Each row has two labels, one from each of two sets.
[  4.9   5.4   6.4 -24.6  -6.5  -1.9   2.5  -0.5   5.8  -8.7  -8.6  -2.4
 -23.0  -8.8   8.6   4.9   3.9  -6.8 -18.0   3.2  36.9 -15.8  -8.4  -7.8
   7.5  14.6] : kopok gavos
[  4.9  -0.3  -3.2 -18.4  -7.9   0.6   1.2  -0.5   6.3 -13.1  -7.1  -1.8
 -10.0  -0.1  14.1  -1.9   8.6   1.7 -19.0  -4.8  28.5  -1.6  -8.4  -2.4
   2.2   3.0] : Vab lotal
[  4.0   4.9 -15.8  -7.1  13.2  -4.2  -1.3  -2.0   3.4  -4.5  -3.1   4.0
 -15.0  -4.5  18.3  -0.9   4.4   2.0  -1.9  -5.1  35.0 -10.6  -7.3  -6.7
   5.1  13.2] : Vab gavos
[ -2.9  -0.8 -11.0  -9.4   9.8  -8.3  -2.1   4.7  -4.6  -5.5  -6.5  -2.5
   0.2  -6.9  22.3   3.7   3.6   0.9  -5.8  -7.3   0.7  -9.1 -15.5  -0.4
   7.3 -12.1] : kopok lotal
[  1.5   3.8 -11.8 -11.2  -4.3  -5.2  -1.9  -0.9  -0.5 -17.3 -10.7  -7.0
  -1.9  -4.4  11.0   3.8  -3.0   2.6 -19.9   4.8  26.6  -8.7 -10.2  -5.1
   2.5  -3.7] : mena gavos
[ -5.0  -3.1   9.1  -9.5   1.8  -1.9  -4.6   9.6 -19.2   3.4  10.1  -3.6
 -16.7  -5.0   8.8   6.9  -2.5  -4.3  -2.8  -4.9  -9.9 -21.0 -12.8  -7.9
   4.7  13.9] : kopok zunes
[ -3.3   0.1   0.2 -12.1   1.6  -4.7 -18.0  11.5 -22.2 -12.2   4.8  -0.4
   2.4  -0.8  18.2  20.2   4.5   8.8 -22.8  -7.8  11.8   1.0 -14.8   2.0
   2.4  -7.3] : Vab zunes
[  2.0   0.4 -13.2  13.8 -11.2   0.7   2.6  -0.7   2.0   5.4  -1.8  -1.0
   1.0  -5.0   2.4   3.4 -12.3  -0.9  -7.0   6.7  20.0  -5.7   0.1   0.5
   0.5   4.9] : kopok Dazur
[ -2.8   2.0 -14.7  10.0  19.7 -12.4 -14.1   4.8 -13.4  10.1  -2.0   7.6
   6.6 -12.4  15.2  10.9  -5.6  -5.8  -5.2   5.7  38.1 -18.5  -8.0  -7.1
  12.0   7.9] : kopok zunes
[ -1.7   4.8  -3.6 -16.0   0.2  -1.2   2.1   3.2   1.9  16.2  -4.3   6.1
  -9.1   0.8  12.1  -0.1  10.1   0.0  -4.2 -13.0  16.1  -4.6  -4.8  -3.1
  -0.3   1.0] : Vab zuvof
[ -5.3  -1.1  12.0  -4.6   2.9   0.1   2.7   4.3  -4.1   8.3  12.2  -1.1
 -11.5  -0.5  10.7  -2.1   3.5  -2.3  13.9 -17.3 -13.9 -14.9  -2.6  -5.9
   2.0   9.4] : Vab lotal
[ -5.9  -1.6  10.8 -21.8   6.7  -3.9  -5.2   8.4 -11.8 -14.0   4.7  -1.3
  -5.0  -3.8  22.8  10.8   9.7   1.2   1.6 -20.4  -1.5  -3.3 -13.3  -5.4
   0.6  -4.9] : Vab zuvof
[  0.9   3.7   7.4 -12.5   0.0   1.6   7.8  -0.4   6.0   5.8   1.4  -0.7
 -20.9  -7.1  -1.7  -5.4   1.5  -7.8  -0.6  -1.1  13.7 -14.2  -5.3  -6.2
   3.9  19.5] : mena gavos
[  2.4  -0.5   4.5  -6.1  -4.5  -0.2   0.4   1.3  -7.6  -0.4   7.7  -2.7
 -17.6  -3.7   6.6   3.0   2.2  -2.5 -10.8  -5.8   5.5 -11.3  -3.4  -1.4
  -0.6  13.9] : Vab Dazur
[  3.6   4.3   1.4  -8.4  -6.1  -1.1  -7.8   5.4  -1.9  -4.5   1.7   1.3
 -13.4  -5.9   3.6   5.4   3.5   0.2 -22.6   3.6  35.7  -7.2  -1.9  -0.4
   3.1  10.1] : Vab Dazur
[ -0.3   2.8 -13.0  18.7  11.4  -6.4  -5.0   8.4  -3.7  24.4   0.7   4.4
  -3.8 -11.3   6.2   6.5  -3.8  -5.6  -3.7   0.6  27.7 -20.5   1.8  -7.5
   6.3  13.5] : mena zunes
[  1.1   5.5 -11.4   6.8   3.5  -8.6 -10.0  -0.7  -5.3   8.9  -2.5   2.2
  -2.1  -7.2   9.6   3.3  -4.8  -2.0 -24.7  12.7  33.1  -9.0  -4.9   0.1
   6.7   4.3] : mena Dazur
[  8.2   9.3  12.2 -39.2  -7.9  -2.0  -5.9  -1.6  10.7 -15.0 -12.7  -3.0
 -29.1  -7.1   0.2  -5.6   5.9  -5.9 -34.9   7.5  66.6  -8.2  -9.7  -2.8
   7.7  28.6] : Vab gavos
[  0.5   5.1   2.7 -13.8  -4.2  -9.4   2.4  -0.9   8.6   2.3  -7.2  -5.5
 -11.0  -9.6  12.1   2.4   4.3  -2.7  -8.9  -0.3  36.1 -17.0  -9.4  -7.6
   4.4   4.6] : mena lotal
[ -2.0   4.2 -17.1 -14.7   8.7 -10.4  -0.1   4.9  -7.6 -15.3  -7.7   0.5
  -0.7  -8.6  22.2  12.5   2.3   1.3 -11.7  -7.0  25.5 -10.9 -22.1  -6.0
   6.0  -8.1] : kopok zuvof
[  6.8   2.8 -17.4  -1.4  -2.9  -2.3   4.9  -5.3  10.2  -4.9 -11.8  -9.0
  -0.8  -6.4   1.8  -6.6  -2.8   0.7  -8.9   2.5  21.9   1.3  -5.1   2.1
   3.8   5.6] : mena zuvof
[  7.2   2.9  -8.2  19.6  -3.1  -2.7   0.2  -4.4   3.0  13.2   3.8   5.8
 -13.3  -7.8   2.1   1.1  -5.6  -5.4 -20.3   9.1  40.8  -8.0   5.4  -2.0
   2.7  20.9] : mena zunes
[  0.9   5.1 -16.1  -4.3  10.5 -10.8  -3.2   3.3   0.5  -6.1  -9.1   1.3
  -2.6  -1.1  13.8   2.2   5.4   0.1 -10.8  -4.4  23.9  -2.0  -8.2  -6.4
   5.2  -1.9] : mena zuvof
[ -1.5   1.3  -1.9 -12.1  -4.2   3.1   4.4   5.5  -0.7 -12.4   0.6  -1.6
  -5.8  -0.5  12.2   4.2   7.6   3.2   2.6 -19.5   3.3  -2.2  -8.9  -7.7
  -2.4  -5.4] : Vab lotal
[ 10.9   5.6  -3.1  -1.7  -8.0   9.5  17.7  -9.1   9.4   3.1   4.3  -1.8
 -28.4  -4.3 -16.4 -16.4  -9.0  -6.1  -3.9   7.6  16.6  -8.1   6.4  -4.1
   1.1  29.2] : kopok zuvof
[  5.4   9.5  -9.3 -12.5  -1.3  -4.7  -1.7  -4.1  12.5  -5.3 -10.2   4.9
 -11.9  -7.7  13.3  -1.5   7.1  -5.8 -20.9  -2.6  51.8  -1.5  -3.2  -4.2
   5.6   1.6] : Vab gavos
[  0.6   4.3 -12.4 -10.4  -0.1  -4.3  -0.9   0.9  -2.1  -9.0  -5.6  -2.1
 -13.0 -10.6  13.9   3.5  -0.5  -0.4 -14.0   2.7  20.7 -15.1 -20.5  -3.7
   8.9   3.0] : kopok zuvof
[  7.2   7.3 -22.4   2.3  -0.7  -5.5   6.1  -5.8  13.2  -3.6 -12.7  -0.7
  -3.3  -9.9   7.8   2.9  -1.2  -0.5 -13.4   7.8  33.6  -6.8  -2.7  -4.3
   5.6   1.9] : mena lotal
[ 5.2  4.3 -6.3 -5.4  0.5 -1.8 10.1 -1.2 13.5  2.3 -6.3  1.8 -7.0 -6.8
  7.7 -3.6  3.5 -2.1 -1.4 -4.8 28.0 -6.9  1.8 -7.2  1.2 -5.4] : mena lotal
[  1.2  11.5  -7.3 -18.8   0.4  -1.7  -2.1  -3.3   9.9  -1.8 -14.4   0.1
 -16.2 -11.9   3.8  -3.4   1.1  -4.0 -12.4   8.3  42.9 -12.5  -7.9  -7.8
   8.0  13.5] : mena gavos
[ -2.8  -0.4  23.0 -30.6 -17.0   5.2   1.7   5.5  -2.5  -9.1   3.7  -3.8
 -29.2 -10.0   5.5   1.2   8.1  -2.5 -12.0 -15.5  20.2 -15.8 -11.2  -8.0
   2.7  18.6] : Vab lotal
[  0.1   1.1 -26.5  -0.6  13.9  -8.4  -2.4   2.3  -3.8  -8.0 -12.6   2.7
  11.7 -10.9  22.3   9.8   1.8  -0.9  -7.9   2.8  20.3  -3.9 -11.8  -4.8
  12.0 -18.6] : mena gavos
[  2.2   5.7  -6.2 -11.3   3.6  -4.5   0.3   2.7   3.2  -9.1  -7.8   0.3
 -10.9  -3.8  16.0   2.0   6.2  -0.5 -13.5  -6.7  29.6  -1.7  -6.1  -4.1
   2.9  -1.0] : Vab lotal
[  2.7  -0.5 -15.8  10.0   0.7  -5.3  -5.4   3.3  -8.2  -1.8   1.5   2.8
  -0.4  -6.3   7.0   7.6  -7.1  -1.5 -17.5   7.6 -20.8  -4.4  -3.4  -2.1
   4.5   1.7] : mena Dazur
[ 12.5   9.1 -30.4  15.1  -3.6   0.6  11.2 -12.9  24.9  -1.0 -17.8   3.6
  -7.2  -7.8  -0.9 -10.7  -4.8  -0.9 -16.6  13.0  46.4   1.5   4.2  -5.5
   2.2   5.8] : kopok gavos
[  0.7   1.0   0.1  -5.0 -10.1   3.5   4.0   0.5   2.0  -6.4   4.0  -0.8
  -6.9  -2.8  14.9   4.5   6.3  -0.5  -4.1 -13.6  14.1  -2.2  -5.2  -0.4
  -5.6  -2.5] : Vab gavos
[ -7.0  -3.4  -3.2  -8.9  -0.7  -1.1  -0.6   3.8 -11.2 -15.1   1.1  -7.4
  13.0  -3.4  12.5  11.2   4.3   2.8   1.5  -7.1 -12.6   1.5 -11.1  -1.3
   0.9 -17.8] : mena lotal
[  0.7  10.1   9.9 -10.1  10.0  -0.5   0.6   3.4  -5.9  10.3  11.5   2.7
 -22.7   3.4   5.9  -4.0   2.2  -5.2  10.3 -12.5  -1.2 -19.2  -1.1  -7.7
   4.2  23.3] : Vab zuvof
[  0.1  10.2  -0.8 -20.8  -2.3  -1.5  -0.4   0.7   5.3  -7.1  -7.7  -3.4
 -15.1  -9.5  -2.0   0.9  -1.3  -1.3 -13.3   7.6  28.6 -10.3  -8.7  -7.8
  10.7   7.9] : mena lotal
[  5.8  -0.9 -31.2  26.2   2.9  -0.6  -0.5  -0.1  -4.1  -7.4  -2.6   9.7
  12.9  -3.8  15.8  10.5  -5.1   3.1 -10.9  -7.2  28.5  13.0   3.3   2.7
  -5.8  -4.9] : Vab zunes
[  5.5   5.0   6.3 -19.8  -3.6  -0.8   7.6  -2.0  10.5  -5.7  -0.2  -1.2
 -21.3  -6.0   4.0  -8.9   7.0  -6.1  -5.5  -7.6  27.0 -11.5  -6.8  -6.0
   0.8  12.1] : Vab gavos
[ -5.0  -2.2   2.9 -11.4   6.5   2.6   0.7   6.2  -9.9  -3.5   7.8  -0.4
 -13.1  -6.0  18.4   6.6   1.9   0.2   5.2 -12.6  -1.3 -13.9  -8.3  -8.9
   3.0   3.3] : mena zuvof
[  7.9   6.5  -9.1   4.6  -6.8  -4.1  -2.3  -5.2  10.5  -0.6  -1.5   5.1
 -18.7  -5.2   8.2  -3.5   2.8  -3.7 -29.5   5.1  52.4  -8.2  -1.6   3.4
   2.8  22.3] : Vab Dazur
[ -1.8  -0.7   6.5 -10.8   3.5   1.9   3.6   2.3   9.2   2.3   6.2   0.1
 -16.4  -1.4   2.0   1.2   0.8  -0.8   5.6 -11.5   2.2 -10.8  -4.7  -4.1
   3.5  13.4] : Vab lotal
[  0.7   6.8 -23.7   1.0   4.7  -7.7  -2.4  -4.3   3.6   1.4 -16.3   1.1
   4.7 -13.1  11.6   4.8  -1.4   3.4 -10.9   6.2  38.5 -13.4  -6.4   0.1
   8.3  -2.4] : mena lotal
[  2.0   6.8  -9.8 -11.8  11.1  -9.9 -14.7  -0.7  -3.0 -11.5 -13.8   1.7
   5.5  -8.4  -0.5   6.2  -1.5  -4.2 -17.8  12.6  37.1   0.8  -8.5  -2.5
  10.8  -7.9] : kopok zunes
[  3.4   5.5 -22.7   1.8   4.5  -7.5   1.9  -4.6   6.8  -1.8 -14.2   0.7
   4.4  -8.9  12.9   2.1  -1.0   1.1 -12.0   3.8  35.1 -10.2  -7.8  -2.9
   6.5  -5.1] : mena gavos
[  8.1   4.2 -17.5  19.2  -4.8  -7.7  -3.4  -5.7   2.5   7.4  -8.5   2.4
   0.8  -7.7   3.8   0.7  -5.9  -3.1 -20.2  12.7  39.9  -8.5  -0.3  -2.5
   5.5   9.4] : mena zunes
[  4.5   6.9 -24.1 -13.5 -22.5   3.7   5.9   4.6  -2.0 -40.9 -11.9  -0.2
   8.2  -2.1  22.8   9.5   5.8  10.7 -26.8 -12.0  38.2  12.5 -10.6  -2.3
  -4.4 -20.7] : Vab zuvof
[  3.5   6.2   3.3  -5.8  -8.8  -1.4  -2.9  -4.5   3.3   4.7  -2.2   1.6
 -13.9  -1.8   7.6   2.1   1.7  -3.1 -33.8   9.6  45.1  -3.8  -0.1   1.2
   5.4  13.9] : Vab Dazur
[  9.6  -4.3 -10.9  -5.7 -10.1   2.8  10.2   2.4  -3.4 -16.7   0.8   0.7
 -17.0  -0.6   6.4   0.8  -2.1   0.2 -11.4  -4.5  17.6   1.0  -1.3  -5.8
   1.4  14.1] : mena zuvof
[  3.9   3.4 -14.5  -2.5   1.3  -1.6   7.4   1.6   3.1  -7.7  -2.8   2.5
  -5.8 -10.3  23.0  -2.2  15.8   0.6  -4.6 -14.0  28.0  -4.2  -6.1 -10.5
   0.9   0.7] : Vab lotal

Each row has two labels, one from each of two sets.
[ -3.3  25.0 -19.8  29.6   1.2  -0.3   4.3  -0.1  -4.6   8.5   5.9   6.5
 -10.4  17.6  -7.6   7.0   3.8  -4.2  14.8  13.8  -4.1   6.1   0.1  -5.0
 -12.4  12.4] : <24> (71)
[ -0.7  -2.0   3.9  -6.7  -0.2   2.0   1.0   0.8   0.8  -7.3  -1.9   1.3
   1.4  -3.0   7.9   4.3   0.7  -9.2   0.8  -7.8  -4.2 -24.0   2.0  -8.4
   3.1  -7.3] : <19> (76)
[-4.0  8.7  5.5  9.6  3.3 -4.1 -0.2  1.7 -1.3  6.9  4.8 -5.6  2.4 -2.2
 -2.3 -0.9 -1.0  5.3 -1.9 -2.7 -1.8 24.6 -3.7  5.6  5.0  1.6] : <22> (70)
[ -2.4   1.5  -1.6   7.5   0.0   8.8   0.7   4.5  -6.9  -8.3   2.7   1.6
  -2.5   2.8   6.5  -1.7   3.2  -8.5   7.8  10.1  -3.8 -12.5   4.5  -6.9
  -2.4  -7.4] : <19> (71)
[ -6.3   4.7   0.1  -0.6  -3.7  12.2   3.9   4.7   3.1  -8.6   2.0   0.8
  -4.7   1.7   6.5   5.7  -2.8   0.1   4.3   8.8  -2.1  -7.7   2.9 -15.7
   1.5  -6.7] : <19> (71)
[ 1.3 19.4 -9.5 26.3  1.7  7.7 -1.9  2.8 -6.5 -2.1  2.2 -2.2 -1.9  2.8
 -2.9  8.7 -2.1 -0.4  3.8 21.5  7.7  2.7  4.2 -4.8 -7.5  6.4] : <24> (71)
[ -3.4  15.8  -5.2   4.4   2.9   0.2   0.4  -3.3  -1.5   8.6   4.3  -5.3
  -1.8   5.0  -0.5   1.1   0.9   5.9   0.4   6.8  11.9   0.6   2.2  -3.0
 -10.0  -0.7] : <24> (71)
[  1.6  16.4  -9.4   7.4  -3.3   0.6  -2.4   0.4  -2.3   5.5   5.7   2.2
  -9.1   8.2  -0.6   9.3  11.2  -1.2  10.1  -1.7  14.7 -18.1   0.6  -2.0
  -4.2   1.5] : <24> (71)
[  0.6 -15.1  15.9 -15.6  -4.3   0.2   0.8  -1.0  12.3  -9.4  -4.0   2.7
  -0.4  -6.4   3.6   4.1  -0.1   6.5  -8.9  -3.5  -0.3 -10.8  -4.9  -3.2
  -6.4 -10.8] : <19> (70)
[ -3.5 -14.1   8.5  -6.5  -3.0  -1.8  -4.2  -0.3  -1.3  -9.4  -0.2   2.4
   0.5  -6.8  10.6  -1.0  -1.1   2.6   2.2   8.3  -1.5  -3.7  -2.8  -8.7
  25.0   6.6] : <19> (70)
[  0.8   0.0   5.7 -13.0  -2.0   5.7  -5.0  -3.1   4.6  -9.5  -0.1  -4.5
  -2.4   0.8   4.0   0.8  -0.6  -5.6   8.6 -16.3   4.6 -23.0   2.9  -8.6
  -0.4 -10.4] : <19> (71)
[  4.7  -0.9   4.5 -17.0  -3.2   8.7  -2.4  -1.2   1.9   3.7  -8.6  -2.8
   2.3   0.4  -0.9  12.5  -1.5   4.9  -4.1 -19.8  11.1  -4.5   2.5  -4.1
   1.3  -0.6] : <24> (70)
[-13.5 -12.1   1.6   4.4  -4.7   8.3   0.4   0.7   2.1 -16.7  -0.2   1.9
  -3.0   1.4   6.2   2.7   5.2  -1.7  -5.0   2.3  -4.8 -17.7   2.9  -6.6
  -0.9   3.9] : <19> (70)
[ -0.3  10.1  -7.6   9.0  -2.3 -11.9  -1.2  -0.5  -3.5   6.5   5.5   4.6
  -1.3   4.0  -3.8   6.1   7.2  -3.4  -7.2   2.0  10.2  -9.4   1.1  -7.6
 -11.3  -3.4] : <24> (71)
